Below is a small trained network, with its code and all its weights. Each question gives an input and a target symbol and asks what happens when units are switched off, that is, made to give their printed mean instead of their output.

import numpy as np


def w(rows, s, z=0):
    codes = np.array(rows[::2]) - 128.0
    scale = np.full(codes.shape[1], s)
    scale[-1] = z or s
    return codes * scale


def norm(h):
    return h / np.sqrt((h * h).mean(-1, keepdims=True) + 1e-5)


def f(y):
    return y / 2 * (1 + np.tanh(0.7978845608 * (y + 0.044715 * y**3)))


def softmax(a):
    e = np.exp(a - a.max(-1, keepdims=True))
    return e / e.sum(-1, keepdims=True)


def log_softmax(a):
    a = a - a.max(-1, keepdims=True)
    return a - np.log(np.exp(a).sum(-1, keepdims=True))


def net(x, mask):
    ids = ['ΓΛΞαβεηθμπστψω'.index(c) for c in x.split()]
    T = len(ids)
    res = E[ids] + P[:T]
    u = 0
    for l in range(2):
        r = norm(res)
        for j in range(3):
            rows = slice(2 * j, 2 * j + 2)
            q, k, v = (r @ M[l][rows].T for M in (Q, K, V))
            z = softmax(np.where(np.tri(T) > 0, q @ k.T / 2**0.5, -1e9)) @ v
            o = O[l][rows]
            res = res + np.where(mask[u + j], z, o[:, -1]) @ o[:, :-1]
        u += 3
        y = f(norm(res) @ A[l][:, :-1].T + A[l][:, -1])
        res = res + np.where(mask[u : u + 16], y, B[l][:, -1]) @ B[l][:, :-1]
        u += 16
    return log_softmax(norm(res)[-1] @ U[:, :-1].T + U[:, -1])


Q, K, V, O, A, B = {}, {}, {}, {}, {}, {}
E = w([
[195,130,196,118,135,146],'Γ',
[177,219,94,132,158,138],'Λ',
[144,140,196,66,172,133],'Ξ',
[182,100,163,165,91,76],'α',
[169,127,196,93,153,133],'β',
[145,207,182,122,137,83],'ε',
[221,167,15,170,158,184],'η',
[187,148,114,126,44,41],'θ',
[135,203,172,43,180,111],'μ',
[157,179,89,49,183,201],'π',
[174,125,53,2,107,121],'σ',
[19,178,87,100,92,103],'τ',
[81,156,98,213,241,79],'ψ',
[117,129,107,164,79,243],'ω',
],0.011)
P = w([
[225,37,30,47,254,89],'0',
[210,201,90,84,159,37],'1',
[196,200,93,84,127,45],'2',
[173,216,138,103,79,80],'3',
[100,169,211,181,105,177],'4',
[91,158,219,180,109,175],'5',
[87,231,220,229,102,212],'6',
],0.0072)
Q[0] = w([
[89,118,206,247,174,214],'0.h0',
[125,83,113,120,135,153],'0.h0',
[173,255,90,159,139,138],'0.h1',
[155,220,174,106,99,146],'0.h1',
[53,64,85,136,201,78],'0.h2',
[194,175,120,75,86,100],'0.h2',
],0.034)
K[0] = w([
[167,254,119,73,76,101],'0.h0',
[70,150,128,175,80,158],'0.h0',
[57,89,161,202,136,213],'0.h1',
[63,157,146,143,49,180],'0.h1',
[107,73,167,209,207,142],'0.h2',
[125,99,64,34,140,213],'0.h2',
],0.035)
V[0] = w([
[140,4,96,182,116,162],'0.h0',
[125,163,74,254,152,133],'0.h0',
[104,106,120,148,61,216],'0.h1',
[16,127,108,123,93,72],'0.h1',
[160,96,132,242,148,64],'0.h2',
[159,197,147,170,243,162],'0.h2',
],0.034)
O[0] = w([
[153,13,88,82,126,131,51],'0.h0',
[205,101,128,211,82,81,51],'0.h0',
[157,107,133,124,107,240,85],'0.h1',
[44,112,220,171,133,126,52],'0.h1',
[65,88,56,181,134,176,6],'0.h2',
[175,131,140,177,254,162,147],'0.h2',
],0.02,0.025)
A[0] = w([
[121,94,175,111,97,193,109],'0.n0',
[107,84,105,192,179,127,177],'0.n1',
[41,130,121,190,148,175,108],'0.n2',
[72,62,254,163,140,122,125],'0.n3',
[67,110,159,114,99,46,26],'0.n4',
[180,55,105,177,72,108,84],'0.n5',
[153,120,143,219,198,157,188],'0.n6',
[197,49,123,232,72,106,30],'0.n7',
[29,167,107,154,58,137,99],'0.n8',
[37,183,18,154,47,143,97],'0.n9',
[78,76,71,113,59,144,48],'0.n10',
[189,91,109,137,134,114,145],'0.n11',
[134,100,158,129,112,169,66],'0.n12',
[148,116,213,54,77,100,55],'0.n13',
[127,116,173,171,43,241,2],'0.n14',
[156,112,128,141,143,92,82],'0.n15',
],0.019,0.0047)
B[0] = w([
[117,112,122,148,142,178,142],'0.n0',
[125,163,87,99,66,123,166],'0.n1',
[122,182,131,118,60,98,170],'0.n2',
[104,77,253,114,99,89,180],'0.n3',
[173,86,100,132,141,176,171],'0.n4',
[92,168,115,99,141,169,150],'0.n5',
[154,140,117,117,57,96,201],'0.n6',
[89,176,62,86,164,168,140],'0.n7',
[152,107,169,129,180,148,159],'0.n8',
[96,101,226,165,124,111,140],'0.n9',
[72,76,162,140,146,84,132],'0.n10',
[144,122,156,104,119,154,173],'0.n11',
[120,105,121,145,137,146,125],'0.n12',
[139,187,75,106,80,88,249],'0.n13',
[160,99,132,133,74,214,147],'0.n14',
[135,136,129,118,130,155,142],'0.n15',
],0.042,0.011)
Q[1] = w([
[100,130,96,130,138,89],'1.h0',
[125,100,131,127,149,91],'1.h0',
[48,157,105,198,106,176],'1.h1',
[167,207,175,95,3,151],'1.h1',
[67,67,116,97,147,125],'1.h2',
[101,251,176,78,59,86],'1.h2',
],0.037)
K[1] = w([
[130,89,115,120,133,165],'1.h0',
[123,103,92,111,133,143],'1.h0',
[209,107,165,95,77,152],'1.h1',
[132,175,178,201,149,235],'1.h1',
[209,99,126,90,159,182],'1.h2',
[92,255,119,186,108,169],'1.h2',
],0.037)
V[1] = w([
[70,142,15,166,132,114],'1.h0',
[73,144,127,63,1,79],'1.h0',
[68,175,120,86,208,104],'1.h1',
[166,172,129,53,117,209],'1.h1',
[86,108,120,38,155,182],'1.h2',
[48,240,89,207,121,156],'1.h2',
],0.045)
O[1] = w([
[104,24,26,189,151,156,131],'1.h0',
[38,136,48,59,5,135,229],'1.h0',
[98,193,76,75,211,87,217],'1.h1',
[177,190,133,61,109,245,251],'1.h1',
[78,80,150,85,186,205,100],'1.h2',
[47,212,74,252,119,195,223],'1.h2',
],0.022,0.023)
A[1] = w([
[111,177,56,88,131,64,214],'1.n0',
[125,102,72,197,158,156,62],'1.n1',
[226,102,115,147,226,170,80],'1.n2',
[92,57,118,88,197,122,60],'1.n3',
[236,82,165,98,54,228,252],'1.n4',
[163,75,124,101,5,108,85],'1.n5',
[179,112,122,93,203,100,132],'1.n6',
[94,83,193,170,139,90,9],'1.n7',
[103,26,108,64,78,125,231],'1.n8',
[113,125,147,113,77,220,200],'1.n9',
[146,128,105,125,194,149,59],'1.n10',
[150,114,148,208,198,19,13],'1.n11',
[134,136,127,155,118,138,123],'1.n12',
[79,115,194,95,86,58,119],'1.n13',
[171,135,172,148,142,114,85],'1.n14',
[206,134,104,60,106,122,150],'1.n15',
],0.021,0.0048)
B[1] = w([
[135,200,195,116,64,119,254],'1.n0',
[145,150,192,163,139,181,137],'1.n1',
[80,103,130,196,14,115,180],'1.n2',
[139,3,94,114,138,108,161],'1.n3',
[87,242,112,215,138,201,213],'1.n4',
[153,194,216,155,69,118,176],'1.n5',
[114,33,110,133,175,144,181],'1.n6',
[212,146,80,160,115,150,138],'1.n7',
[56,139,162,172,149,209,192],'1.n8',
[85,104,190,159,157,114,197],'1.n9',
[120,96,91,155,129,141,147],'1.n10',
[63,129,209,140,136,245,158],'1.n11',
[136,113,134,137,130,98,136],'1.n12',
[91,145,129,220,129,203,166],'1.n13',
[125,174,155,119,102,125,138],'1.n14',
[147,116,154,158,36,67,223],'1.n15',
],0.035,0.017)
U = w([
[182,135,134,140,103,254,57],'Γ',
[139,107,26,184,86,145,114],'Λ',
[103,66,115,139,108,96,219],'Ξ',
[127,172,139,104,222,114,89],'α',
[150,168,142,40,65,51,162],'β',
[184,100,149,109,130,197,129],'ε',
[67,107,251,144,102,96,81],'η',
[174,106,110,117,160,118,254],'θ',
[114,192,129,140,221,104,81],'μ',
[32,123,81,73,80,152,148],'π',
[218,175,186,100,194,110,90],'σ',
[232,124,155,206,78,81,149],'τ',
[137,129,132,102,183,110,154],'ψ',
[65,173,48,208,139,99,85],'ω',
],0.0095,0.0033)

Each question gives the input, a string of symbols that net reads in full, and the target symbol t.
The units are the heads (2 rows each of Q, K, V and O) and the neurons (one row each of A and B). Each row of codes is followed by its name. A weight is (code - 128) times the scale printed after its matrix; where a second scale follows, it is the last column's (O, A, B and U).
mask holds one flag per unit, layer by layer, with each layer's heads first. A switched-off unit (its flag False) gives its mean, the last column of its rows in O or B, instead of its output. The means were averaged over made-up inputs and are rounded, as every weight is.
A unit's drop is (log p(t) with every unit on - log p(t) with that unit switched off) / (log p(t) with every unit on - log p(t) with every unit switched off).
The circuit of an input: a set's keep is (log p(t) with only the set's units on - log p(t) with every unit switched off) / (log p(t) with every unit on - log p(t) with every unit switched off). Starting from the 12 units with the biggest drops (on a tie, the unit counted first), units are removed one at a time, each time the one whose removal leaves the highest keep (on an exact tie, the one counted first), for as long as the keep stays at least 0.8.
units of the circuit, in order: the units of the circuit, biggest drop first
top k neurons: the k neurons with the biggest drops, biggest first
k most important neurons of layer l: the k neurons of layer l with the biggest drops, biggest first
which heads matter: for each layer, one digit per head in row order, 1 if its drop is at least 0.15 and else 0, layers parted by /
drop when u is switched off: that unit's drop, to one decimal
input Ξ τ ψ τ, target ω: which heads matter => 011 / 111
input η σ σ α ω π Γ, target Γ: which heads matter => 010 / 010
input Ξ μ ω α, target Γ: which heads matter => 010 / 000
input ε η ψ η, target ω: which heads matter => 001 / 001
input Λ Λ τ σ α, target η: units of the circuit, in order => 0.h1
input ψ Ξ ψ, target Λ: which heads matter => 111 / 100
input ω Λ Λ, target Γ: units of the circuit, in order => 1.h1, 0.h1
input σ η ψ Λ, target ω: which heads matter => 011 / 011
input ε Λ ε ψ σ, target ω: units of the circuit, in order => 1.h2, 0.h2, 1.h1, 0.h1
input τ Λ τ ε, target η: top 2 neurons => 0.n3, 1.n13
input π μ Γ, target σ: which heads matter => 001 / 100
input ε μ ε σ ψ, target ω: units of the circuit, in order => 0.h2, 1.h2, 0.h1, 0.n2
input Λ σ τ τ σ, target η: which heads matter => 010 / 010
input ω ε η σ η ω, target Γ: top neuron => 0.n14
input π η ω, target Γ: units of the circuit, in order => 0.h1, 1.h1
input ε Λ Λ, target ω: top 2 neurons => 0.n3, 0.n6
input σ ψ τ, target ω: units of the circuit, in order => 0.h2, 1.h2, 1.h1
input ε σ μ θ Λ ω σ, target Γ: which heads matter => 110 / 010
input σ τ σ α σ, target β: which heads matter => 011 / 000
input Γ ε Λ ω Λ ω ε, target Γ: units of the circuit, in order => 0.h1
input τ β μ Λ σ ε σ, target β: which heads matter => 001 / 000
input α τ μ, target η: 3 most important neurons of layer 1 => 1.n8, 1.n5, 1.n13
input Γ σ η Λ, target β: top 2 neurons => 1.n15, 0.n13
input π η σ, target σ: drop when 1.h0 is switched off => 0.5
input σ σ π σ ω ω π, target Γ: drop when 1.h1 is switched off => 0.6
input τ σ σ α, target β: drop when 1.h0 is switched off => 0.1
